Below is a small trained network, with its code and all its weights. Each question gives an input and a target symbol and asks what happens when units are switched off, that is, made to give their printed mean instead of their output.

import numpy as np


def w(rows, s, z=0):
    codes = np.array(rows[::2]) - 128.0
    scale = np.full(codes.shape[1], s)
    scale[-1] = z or s
    return codes * scale


def f(y):
    return np.maximum(y, 0)


def softmax(a):
    e = np.exp(a - a.max(-1, keepdims=True))
    return e / e.sum(-1, keepdims=True)


def log_softmax(a):
    a = a - a.max(-1, keepdims=True)
    return a - np.log(np.exp(a).sum(-1, keepdims=True))


def net(x, mask):
    ids = ['αγεζηθλπστ'.index(c) for c in x.split()]
    T = len(ids)
    res = E[ids] + P[:T]
    q, k, v = (res @ M[0].T for M in (Q, K, V))
    z = softmax(np.where(np.tri(T) > 0, q @ k.T / 3**0.5, -1e9)) @ v
    res = res + np.where(mask[0], z, O[0][:, -1]) @ O[0][:, :-1]
    y = f(res @ A[0][:, :-1].T + A[0][:, -1])
    res = res + np.where(mask[1:9], y, B[0][:, -1]) @ B[0][:, :-1]
    return log_softmax(res[-1] @ U[:, :-1].T + U[:, -1])


Q, K, V, O, A, B = {}, {}, {}, {}, {}, {}
E = w([
[129,14,182,234,46],'α',
[152,90,48,125,185],'γ',
[177,23,161,132,214],'ε',
[156,23,30,141,222],'ζ',
[168,201,183,90,115],'η',
[97,67,86,244,2],'θ',
[107,46,128,248,11],'λ',
[180,159,246,98,135],'π',
[100,108,42,209,28],'σ',
[155,225,149,90,107],'τ',
],0.011)
P = w([
[89,64,69,85,99],'0',
[171,84,67,117,57],'1',
[142,107,107,183,110],'2',
[56,93,121,72,41],'3',
[1,118,176,169,125],'4',
[226,159,130,142,36],'5',
[123,182,202,229,124],'6',
[26,171,226,94,39],'7',
[21,187,237,169,96],'8',
],0.0084)
Q[0] = w([
[41,125,145,30,172],'head 1',
[143,193,134,122,255],'head 1',
[43,111,151,247,69],'head 1',
],0.031)
K[0] = w([
[222,90,73,184,141],'head 1',
[80,53,70,198,202],'head 1',
[145,251,206,174,138],'head 1',
],0.034)
V[0] = w([
[145,36,253,103,80],'head 1',
[105,41,93,228,104],'head 1',
[190,46,189,112,223],'head 1',
],0.023)
O[0] = w([
[129,15,62,103,17,250],'head 1',
[79,148,128,4,120,246],'head 1',
[234,100,85,105,35,72],'head 1',
],0.018,0.012)
A[0] = w([
[79,196,194,135,231,171],'neuron 1',
[6,111,172,114,195,93],'neuron 2',
[255,188,149,43,120,121],'neuron 3',
[146,158,170,64,113,7],'neuron 4',
[174,73,128,163,123,111],'neuron 5',
[135,185,37,78,158,84],'neuron 6',
[99,205,154,185,220,56],'neuron 7',
[34,71,174,72,123,105],'neuron 8',
],0.0089,0.011)
B[0] = w([
[138,250,36,128,155,237],'neuron 1',
[92,61,176,100,71,252],'neuron 2',
[139,118,118,102,225,166],'neuron 3',
[81,52,145,174,116,169],'neuron 4',
[76,207,151,129,105,179],'neuron 5',
[132,112,152,162,119,168],'neuron 6',
[185,34,231,97,81,196],'neuron 7',
[165,147,95,181,172,254],'neuron 8',
],0.018,0.042)
U = w([
[168,97,76,169,135,89],'α',
[170,187,88,140,154,254],'γ',
[162,95,114,68,102,70],'ε',
[152,95,147,140,170,140],'ζ',
[154,141,148,253,163,254],'η',
[93,133,92,129,137,52],'θ',
[125,68,147,129,116,4],'λ',
[150,128,110,135,65,90],'π',
[108,137,161,84,111,76],'σ',
[199,92,184,148,110,179],'τ',
],0.0046,0.0051)

Each question gives the input, a string of symbols that net reads in full, and the target symbol t.
The units are the heads (3 rows each of Q, K, V and O) and the neurons (one row each of A and B). Each row of codes is followed by its name. A weight is (code - 128) times the scale printed after its matrix; where a second scale follows, it is the last column's (O, A, B and U).
mask holds one flag per unit, heads first, then neurons. A switched-off unit (its flag False) gives its mean, the last column of its rows in O or B, instead of its output. The means were averaged over made-up inputs and are rounded, as every weight is.
A unit's drop is (log p(t) with every unit on - log p(t) with that unit switched off) / (log p(t) with every unit on - log p(t) with every unit switched off).
The circuit of an input: a set's keep is (log p(t) with only the set's units on - log p(t) with every unit switched off) / (log p(t) with every unit on - log p(t) with every unit switched off). Starting from all 9 units, units are removed one at a time, each time the one whose removal leaves the highest keep (on an exact tie, the one counted first), for as long as the keep stays at least 0.8.
circuit, biggest first: the units of the circuit, biggest drop first
unit that matters most: the unit with the biggest drop
k most important neurons: the k neurons with the biggest drops, biggest first
input τ θ γ τ λ π, target τ: circuit, biggest first -> [neuron 7; head 1]
input λ ζ λ λ ε ζ, target λ: circuit, biggest first -> [head 1; neuron 2; neuron 1]
input η ε ζ ζ α τ, target ζ: 3 most important neurons -> [neuron 1; neuron 3; neuron 2]
input θ π σ π λ, target π: 3 most important neurons -> [neuron 8; neuron 5; neuron 1]
input ε ε ε, target ε: 2 most important neurons -> [neuron 1; neuron 8]
input γ π α γ σ ζ π θ, target π: circuit, biggest first -> [head 1; neuron 5]
input λ θ γ σ ε τ, target σ: unit that matters most -> neuron 2
input τ ζ α τ γ α η γ, target α: 3 most important neurons -> [neuron 8; neuron 2; neuron 1]
input α γ τ η, target γ: circuit, biggest first -> [head 1; neuron 1]
input τ π γ ζ θ γ, target ζ: circuit, biggest first -> [neuron 1; head 1; neuron 3; neuron 2]
input σ θ λ ε π ε α λ γ, target α: 2 most important neurons -> [neuron 8; neuron 2]
input α τ α, target τ: 2 most important neurons -> [neuron 7; neuron 8]
input γ σ α τ λ σ π ε, target σ: circuit, biggest first -> [neuron 2; neuron 7; neuron 1; head 1]
input θ η ε, target θ: 2 most important neurons -> [neuron 2; neuron 1]
input ε α λ λ, target λ: circuit, biggest first -> [neuron 2; head 1; neuron 1]
input λ ε α θ σ λ γ ε, target λ: circuit, biggest first -> [head 1; neuron 1; neuron 2]
input π η θ α η ζ η α γ, target η: circuit, biggest first -> [head 1]
input π τ α γ τ τ ε, target τ: circuit, biggest first -> [neuron 7; head 1]
input ζ λ γ, target ζ: circuit, biggest first -> [neuron 1; head 1; neuron 3]
input ζ π σ τ, target π: 3 most important neurons -> [neuron 1; neuron 8; neuron 7]
input ε α ζ λ θ γ ζ, target θ: 2 most important neurons -> [neuron 2; neuron 1]
input η α γ γ λ ε, target γ: circuit, biggest first -> [neuron 2]
input σ γ γ γ π π, target γ: 2 most important neurons -> [neuron 1; neuron 2]
input ε γ π σ α π π π, target π: 2 most important neurons -> [neuron 8; neuron 1]
input θ γ α λ ζ γ λ, target λ: circuit, biggest first -> [head 1; neuron 1; neuron 4]
